Below are the code and all the weights of a small trained network. Each question names an input and a class and asks about switching units off, where a switched-off unit gives its printed mean instead of its output.

import numpy as np


def w(rows, s, z=0):
    codes = np.array(rows[::2]) - 128.0
    scale = np.full(codes.shape[1], s)
    scale[-1] = z or s
    return codes * scale


def norm(h):
    return h / np.sqrt((h * h).mean(-1, keepdims=True) + 1e-5)


def f(y):
    return np.maximum(y, 0)


def log_softmax(a):
    a = a - a.max(-1, keepdims=True)
    return a - np.log(np.exp(a).sum(-1, keepdims=True))


def net(x, mask):
    res = np.array(x, float).reshape(1, 3) / 4 @ E
    u = 0
    for l in range(3):
        y = f(norm(res) @ A[l][:, :-1].T + A[l][:, -1])
        res = res + np.where(mask[u : u + 3], y, B[l][:, -1]) @ B[l][:, :-1]
        u += 3
    return log_softmax(norm(res)[-1] @ U[:, :-1].T + U[:, -1])


A, B = {}, {}
E = w([
[64,91,254,130,224,174,128,120,109,150,96,102],'x0',
[83,110,126,97,191,234,177,136,157,91,169,66],'x1',
[128,182,143,124,104,80,214,96,44,104,77,99],'x2',
],0.0094)
A[0] = w([
[117,188,229,149,186,101,4,143,104,169,195,233,5],'L0N1',
[151,86,180,228,140,90,127,114,76,128,121,204,28],'L0N2',
[80,183,104,121,63,65,143,218,152,131,220,130,34],'L0N3',
],0.0037,0.0016)
B[0] = w([
[129,254,97,134,108,145,128,127,129,174,196,207,253],'L0N1',
[74,187,118,57,226,124,154,85,122,125,75,91,202],'L0N2',
[231,100,28,94,139,160,166,134,161,109,200,119,171],'L0N3',
],0.0094,0.0037)
A[1] = w([
[118,92,128,135,170,100,98,90,146,122,20,80,47],'L1N1',
[203,73,51,175,40,176,25,131,204,126,136,150,66],'L1N2',
[195,188,112,124,161,72,195,42,108,88,1,174,2],'L1N3',
],0.0053,0.0016)
B[1] = w([
[231,78,64,123,193,72,148,126,191,168,135,198,160],'L1N1',
[190,43,19,135,168,46,135,221,173,79,1,87,246],'L1N2',
[63,82,180,252,120,117,112,65,96,66,75,146,252],'L1N3',
],0.0075,0.0046)
A[2] = w([
[194,125,86,134,61,129,143,125,128,32,101,171,254],'L2N1',
[108,134,194,203,83,81,158,137,29,104,72,139,111],'L2N2',
[116,154,93,114,255,175,171,81,143,128,164,98,128],'L2N3',
],0.0069,0.0025)
B[2] = w([
[103,106,210,125,188,150,66,170,134,102,142,79,248],'L2N1',
[58,100,2,201,195,137,224,5,93,143,121,94,254],'L2N2',
[109,123,179,57,40,76,105,192,61,124,118,134,252],'L2N3',
],0.0094,0.0064)
U = w([
[147,157,130,113,118,125,112,82,127,149,156,80,101],'0',
[54,107,216,32,118,132,149,201,79,96,139,79,152],'1',
[180,73,67,165,166,78,97,208,196,48,109,92,179],'2',
[116,188,192,121,129,113,40,145,157,201,172,234,119],'3',
[62,152,114,193,188,92,205,3,79,108,113,116,181],'4',
[204,147,147,148,48,149,198,77,199,195,165,99,14],'5',
[152,161,122,143,59,179,174,93,171,154,153,136,8],'6',
[210,149,162,149,119,153,191,89,174,161,175,125,2],'7',
],0.012,0.0059)

Each question gives the input, the list of numbers given to net, and the class t.
The units are the neurons (one row each of A and B). Each row of codes is followed by its name. A weight is (code - 128) times the scale printed after its matrix; where a second scale follows, it is the last column's (A, B and U).
mask holds one flag per neuron, layer by layer. A switched-off neuron (its flag False) gives its mean, the last column of its row in B, instead of its output. The means were averaged over made-up inputs and are rounded, as every weight is.
A unit's drop is (log p(t) with every unit on - log p(t) with that unit switched off) / (log p(t) with every unit on - log p(t) with every unit switched off).
The circuit of an input: a set's keep is (log p(t) with only the set's units on - log p(t) with every unit switched off) / (log p(t) with every unit on - log p(t) with every unit switched off). Starting from all 9 units, units are removed one at a time, each time the one whose removal leaves the highest keep (on an exact tie, the one counted first), for as long as the keep stays at least 0.8.
units of the circuit, in order: the units of the circuit, biggest drop first
top k neurons: the k neurons with the biggest drops, biggest first
k most important neurons of layer l: the k neurons of layer l with the biggest drops, biggest first
drop when u is switched off: that unit's drop, to one decimal
input [8,-2,-4], class 3: units of the circuit, in order : (L0N1; L2N2)
input [8,5,6], class 1: top 3 neurons : (L2N3; L1N3; L1N1)
input [0,-7,-2], class 4: units of the circuit, in order : (L0N2; L1N3)
input [1,-3,-5], class 3: units of the circuit, in order : (L0N1)
input [7,-4,-2], class 3: units of the circuit, in order : (L1N3; L0N1)
input [7,0,0], class 1: top 3 neurons : (L1N3; L2N3; L2N2)
input [8,0,2], class 1: top 3 neurons : (L1N3; L2N3; L1N1)
input [4,-2,-2], class 3: top 2 neurons : (L0N1; L2N2)
input [8,1,-7], class 3: 2 most important neurons of layer 2 : (L2N1; L2N2)
input [7,6,4], class 1: drop when L2N3 is switched off : 0.1
input [7,0,-5], class 3: drop when L0N1 is switched off : 0.3
